[[-18  11  -7 -12]
 [-33 -14  12 -23]
 [  6  -9   4  -6]] >> 11

[[-11  -9  11  13 -14  13]
 [  7  11  -2   0   5  24]
 [ 29  30 -25 -25  31   9]] >> -9

[[ 35  34   4 -34 -26]
 [ 32  13  34 -23  22]
 [ -9 -35  30  -5 -14]] >> 34

[[  0   0  -8   0   6  13   4]
 [  7  18  -4  -3  -4  38  -1]
 [  1  15   2 -15   9  20   2]] >> 0

[[ 20 -30   5   8]
 [ 25 -27  -5  -7]
 [ 29 -37  13  -4]] >> -30

[[ -9  22  20 -24]
 [ -7  31  24 -28]
 [ 13 -20  -8  21]] >> 22

[[-33 -15  -1  -6]
 [ 14  -6 -21  12]
 [  1  13  36  17]] >> -15
---
Q:
80	984	-652	134	74
540	166	-604	-118	431
-234	-748	213	194	-240
A: 213

Q:
245	249	195	180	22	21	222
201	97	158	242	65	28	65
107	86	58	94	126	245	217
A: 126

Q:
821	411	427	416	263	436
72	438	435	526	316	419
376	405	413	798	375	431
A: 798

Q:
7	6	7	2	7	4
8	6	8	3	6	4
2	4	2	4	5	6
A: 4

Q:
82	73	87	72	66	24	41
21	17	52	19	79	55	50
19	19	68	65	28	18	22
A: 28

Q:
333	697	177	182	195
230	777	673	668	218
208	802	774	683	181
A: 774

Q:
289	169	340	-716	-356	-589	-589
-128	-13	165	-50	-413	-387	-153
-431	218	5	-598	355	241	750
A: 355
---
[[470, 96, 604, 286, 419, 827],
 [418, 66, 621, 297, 439, 839]] => 96

[[-11, 20, 9, 23, 25, 34],
 [19, 17, 28, 15, 12, 15],
 [-34, 2, 20, 36, 42, 9]] => 17

[[7, 421, 648, -725, 125],
 [-87, 950, 361, -309, 529]] => 421

[[-19, -30, -17, -32, -39],
 [-38, -27, -35, -22, -24],
 [-19, -18, -27, 41, 3]] => -27

[[5199, 8509, 7448, 5879],
 [6117, 2779, 2257, 4282],
 [7317, 7516, 9524, 9676]] => 2779

[[84, 89, 80, 11, 63, 82],
 [84, 89, 80, 10, 63, 82],
 [88, 94, 84, 4, 64, 86]] => 89

[[8, 9, 1, 5, 8],
 [6, 7, 1, 6, 4],
 [6, 6, 2, 7, 3]] => 7

[[518, 154, 523, 543, 804, 843, 450],
 [518, 259, 523, 543, 759, 460, 450]] => 154
---
Q: [3394, 7077, 5106, 2212, 3753, 9464, 2318]
A: 2212
Q: [406, -347, -519, -421, 939, -596, -152]
A: -421
Q: [4840, 5880, 3047, 1132, 1874, 8242, 2301]
A: 1132
Q: [95, 219, 184, 62, 239, 49, 207]
A: 62
Q: [71, 51, 38, 17, 74, 43, 6]
A: 17
Q: [941, -322, -234, 565, -304, -512, 385]
A: 565
---
array([[-12, -10, -16, -22],
       [-20, -40,  -7,  31]]) result: -12, 31

array([[8048, 6352, 5394, 8177],
       [7535, 2362, 5587, 4321]]) result: 8048, 4321

array([ 555,  376,  644, -297, -792,  586]) result: 555, 586

array([[980, 485, 397, 887],
       [506, 154, 569, 499]]) result: 980, 499

array([84,  8, 88, 43, 10]) result: 84, 10

array([2, 7, 3, 6, 4, 2]) result: 2, 2

array([[-406,  -19,  604,  136],
       [-603,  -81,  399, -962]]) result: -406, -962
---
[[-5  0 16  1]
 [14 -1  5 34]] -5, 34

[[  9  -8  -2 -11   3 -18  19]
 [-23 -16   5  30  23  11 -15]] 9, -15

[ -3 -18   0  -5   7   3  39] -3, 39

[-20  17 -30 -21] -20, -21

[[ -4 -36   9 -21]
 [ -2 -39  16 -17]
 [ -5  13 -10  22]] -4, 22

[ 23 -27  28  35] 23, 35

[[ 11 -26   5   3  -8 -18 -28]
 [-11   3 -20 -33  10  24  15]
 [ 11 -29  36 -10   5  20   9]] 11, 9

[[-37  -8  -6 -13  -7 -18 -27]
 [ 36  13  25  16   1 -17  28]] -37, 28

[[  5  -6 -25   9  -2  11]
 [-27 -32 -10 -32  25  39]] 5, 39

[ 12 -16  25 -16  42  24  31] 12, 31
---
[162   2 208 128] ⇒ 162
[3292 4202 4692 1459 8449 9451 6145] ⇒ 3292
[ 9 84 57 33 60  1 45] ⇒ 9
[7 7 6 0 4 1 0] ⇒ 7
[-286  304 -897  704] ⇒ -286
[6 3 5 2 7] ⇒ 6
[ 39 -29   9 -32] ⇒ 39
[5 4 7 1] ⇒ 5
[7465 2197 8644 1503 1778] ⇒ 7465
---
[[-17  -5 -40   2]
 [-35  40  24  39]
 [ -6  -1 -41 -23]] | 24

[[ 39  10 -20  15  12  -5 -32]
 [ -2  12  -4   9  -3  23  17]
 [ 36  28   2  36  27   1 -10]] | 23

[[  0  17   4  -6  18   6]
 [ -1  -4  -2   2   1   0]
 [ -1  37   9 -13  33   6]] | 1

[[-19  -3 -26  -2   5 -35]
 [-11   8   4 -26  18  21]
 [-25  12 -27 -23  23 -13]] | 18

[[ -3  -9  17  -9  -5]
 [ 12   1   5   7   0]
 [ 39  18  36   4 -14]] | 7

[[  6 -15 -13  -3   6  -8  -8]
 [  4  -5  -2   4   4 -18   0]
 [ -1  30   9  -8  -4  15   1]] | -18
